Here is a tiny trained network, its code and every weight. The questions are about switching its units off for an input and a target symbol, where a switched-off unit gives its printed mean instead of its output.

import numpy as np


def w(rows, s, z=0):
    codes = np.array(rows[::2]) - 128.0
    scale = np.full(codes.shape[1], s)
    scale[-1] = z or s
    return codes * scale


def norm(h):
    return h / np.sqrt((h * h).mean(-1, keepdims=True) + 1e-5)


def f(y):
    return y / 2 * (1 + np.tanh(0.7978845608 * (y + 0.044715 * y**3)))


def softmax(a):
    e = np.exp(a - a.max(-1, keepdims=True))
    return e / e.sum(-1, keepdims=True)


def log_softmax(a):
    a = a - a.max(-1, keepdims=True)
    return a - np.log(np.exp(a).sum(-1, keepdims=True))


def net(x, mask):
    ids = ['βεζηθστω'.index(c) for c in x.split()]
    T = len(ids)
    res = E[ids] + P[:T]
    u = 0
    for l in range(2):
        q, k, v = (norm(res) @ M[l].T for M in (Q, K, V))
        z = softmax(np.where(np.tri(T) > 0, q @ k.T / 3**0.5, -1e9)) @ v
        res = res + np.where(mask[u], z, O[l][:, -1]) @ O[l][:, :-1]
        u += 1
        y = f(norm(res) @ A[l][:, :-1].T + A[l][:, -1])
        res = res + np.where(mask[u : u + 12], y, B[l][:, -1]) @ B[l][:, :-1]
        u += 12
    return log_softmax(norm(res)[-1] @ U[:, :-1].T + U[:, -1])


Q, K, V, O, A, B = {}, {}, {}, {}, {}, {}
E = w([
[113,148,100],'β',
[245,241,211],'ε',
[241,3,120],'ζ',
[168,147,97],'η',
[114,150,95],'θ',
[158,127,160],'σ',
[116,152,107],'τ',
[172,173,161],'ω',
],0.018)
P = w([
[116,131,187],'0',
[160,154,74],'1',
[240,57,51],'2',
[180,121,200],'3',
[155,154,73],'4',
[242,54,45],'5',
[177,120,198],'6',
[153,153,74],'7',
[250,61,46],'8',
[174,118,199],'9',
],0.011)
Q[0] = w([
[132,3,145],'0.h1',
[107,225,13],'0.h1',
[45,59,19],'0.h1',
],0.011)
K[0] = w([
[240,68,83],'0.h1',
[7,89,159],'0.h1',
[108,62,82],'0.h1',
],0.016)
V[0] = w([
[226,4,103],'0.h1',
[187,150,194],'0.h1',
[141,94,253],'0.h1',
],0.0065)
O[0] = w([
[222,235,124,122],'0.h1',
[127,28,112,255],'0.h1',
[3,201,124,173],'0.h1',
],0.0062,0.0036)
A[0] = w([
[129,185,159,4],'0.n1',
[157,114,218,118],'0.n2',
[131,81,73,101],'0.n3',
[68,170,135,36],'0.n4',
[143,142,131,121],'0.n5',
[111,48,60,164],'0.n6',
[120,249,67,55],'0.n7',
[182,104,206,211],'0.n8',
[107,123,142,2],'0.n9',
[157,104,85,143],'0.n10',
[119,127,97,160],'0.n11',
[137,117,114,92],'0.n12',
],0.015,0.0034)
B[0] = w([
[188,170,116,131],'0.n1',
[86,132,59,200],'0.n2',
[164,199,165,165],'0.n3',
[122,176,140,128],'0.n4',
[76,134,109,141],'0.n5',
[194,254,100,190],'0.n6',
[60,107,223,164],'0.n7',
[12,163,103,255],'0.n8',
[181,157,137,113],'0.n9',
[94,162,247,190],'0.n10',
[75,211,158,139],'0.n11',
[116,133,165,132],'0.n12',
],0.0068,0.0081)
Q[1] = w([
[126,223,143],'1.h1',
[101,137,159],'1.h1',
[251,170,128],'1.h1',
],0.013)
K[1] = w([
[224,109,170],'1.h1',
[96,74,180],'1.h1',
[230,255,80],'1.h1',
],0.0074)
V[1] = w([
[239,187,108],'1.h1',
[98,8,112],'1.h1',
[4,171,140],'1.h1',
],0.0034)
O[1] = w([
[2,215,65,225],'1.h1',
[26,155,156,1],'1.h1',
[110,165,122,123],'1.h1',
],0.0049,0.0026)
A[1] = w([
[126,152,203,103],'1.n1',
[145,3,145,3],'1.n2',
[158,49,99,218],'1.n3',
[111,171,116,161],'1.n4',
[99,101,41,118],'1.n5',
[138,139,141,88],'1.n6',
[151,130,115,144],'1.n7',
[151,85,203,150],'1.n8',
[107,6,106,149],'1.n9',
[108,148,182,106],'1.n10',
[120,126,123,106],'1.n11',
[144,165,156,55],'1.n12',
],0.021,0.0046)
B[1] = w([
[136,70,127,170],'1.n1',
[34,32,29,147],'1.n2',
[95,192,161,159],'1.n3',
[164,120,117,254],'1.n4',
[207,137,153,166],'1.n5',
[100,120,100,132],'1.n6',
[93,127,116,158],'1.n7',
[132,221,68,145],'1.n8',
[12,29,128,148],'1.n9',
[138,97,123,169],'1.n10',
[144,131,130,122],'1.n11',
[112,97,126,173],'1.n12',
],0.011,0.0073)
U = w([
[163,105,1,12],'β',
[134,70,139,186],'ε',
[164,110,160,27],'ζ',
[76,199,116,168],'η',
[82,129,174,254],'θ',
[169,80,108,102],'σ',
[76,132,81,222],'τ',
[131,172,224,83],'ω',
],0.016,0.0028)

Each question gives the input, a string of symbols that net reads in full, and the target symbol t.
The units are the heads (3 rows each of Q, K, V and O) and the neurons (one row each of A and B). Each row of codes is followed by its name. A weight is (code - 128) times the scale printed after its matrix; where a second scale follows, it is the last column's (O, A, B and U).
mask holds one flag per unit, layer by layer, with each layer's heads first. A switched-off unit (its flag False) gives its mean, the last column of its rows in O or B, instead of its output. The means were averaged over made-up inputs and are rounded, as every weight is.
A unit's drop is (log p(t) with every unit on - log p(t) with that unit switched off) / (log p(t) with every unit on - log p(t) with every unit switched off).
The circuit of an input: a set's keep is (log p(t) with only the set's units on - log p(t) with every unit switched off) / (log p(t) with every unit on - log p(t) with every unit switched off). Starting from the 12 units with the biggest drops (on a tie, the unit counted first), units are removed one at a time, each time the one whose removal leaves the highest keep (on an exact tie, the one counted first), for as long as the keep stays at least 0.8.
units of the circuit, in order: the units of the circuit, biggest drop first
unit that matters most: the unit with the biggest drop
k most important neurons: the k neurons with the biggest drops, biggest first
k most important neurons of layer l: the k neurons of layer l with the biggest drops, biggest first
input η τ ω θ ω ω ω σ, target ε: 4 most important neurons : (0.n10 0.n6 0.n2 1.n8)
input σ σ θ ω θ, target θ: unit that matters most : 0.n7
input σ θ ω ω σ, target θ: units of the circuit, in order : (0.n7 0.h1)
input ω θ β η ω β τ ω, target ω: 4 most important neurons of layer 0 : (0.n7 0.n6 0.n8 0.n1)
input θ θ τ σ τ τ ζ, target τ: 2 most important neurons of layer 1 : (1.n2 1.n3)
input τ ω θ ζ τ σ ω ω, target β: 4 most important neurons : (0.n10 0.n8 1.n3 0.n2)
input ω ω τ ω θ β τ ζ ε ω, target η: 2 most important neurons of layer 0 : (0.n2 0.n8)
input ε ζ ω ε τ, target ω: 4 most important neurons : (0.n6 0.n3 0.n11 1.n2)
input ζ τ ζ ω η, target ε: 2 most important neurons of layer 1 : (1.n1 1.n12)
input σ ω ω θ θ θ ω β, target θ: 2 most important neurons of layer 0 : (0.n7 0.n11)
input ω η ζ η τ, target ω: 4 most important neurons of layer 0 : (0.n7 0.n6 0.n8 0.n2)
input η ω η η θ ε, target β: 2 most important neurons of layer 0 : (0.n8 0.n3)
input θ η θ ω, target η: 2 most important neurons of layer 0 : (0.n8 0.n2)
input ω ω β ω β ω τ, target ε: 2 most important neurons of layer 0 : (0.n6 0.n3)
input ω θ ζ θ η, target ω: 2 most important neurons of layer 0 : (0.n6 0.n3)
input η ω θ η θ ω σ η, target σ: 2 most important neurons of layer 0 : (0.n7 0.n10)
input ω η σ η θ ε ω β, target ω: unit that matters most : 0.n6
input η σ ω ω τ θ β ω, target σ: 2 most important neurons : (1.n1 1.n10)
input β σ θ θ, target β: 2 most important neurons of layer 1 : (1.n3 1.n4)
input ω θ ε ω ε ζ ζ ω, target ω: most important neuron of layer 1 : (1.n2)
input θ β θ τ ζ η β, target β: 2 most important neurons : (0.n6 0.n10)
input ω ζ ζ ω θ, target ω: 2 most important neurons : (0.n7 0.n6)
input ζ ε ω ζ σ, target ε: 4 most important neurons : (0.n6 0.n2 0.n10 1.n8)
input β ζ ω ε ω, target τ: 4 most important neurons of layer 0 : (0.n8 0.n6 0.n3 0.n2)
input ζ ω θ ζ β η σ ω, target ε: 2 most important neurons : (0.n7 1.n1)
input ω η θ ζ ω ζ η σ, target ω: 3 most important neurons : (0.n6 0.n10 0.n2)
input σ ε ω ζ ω, target θ: most important neuron : (0.n7)
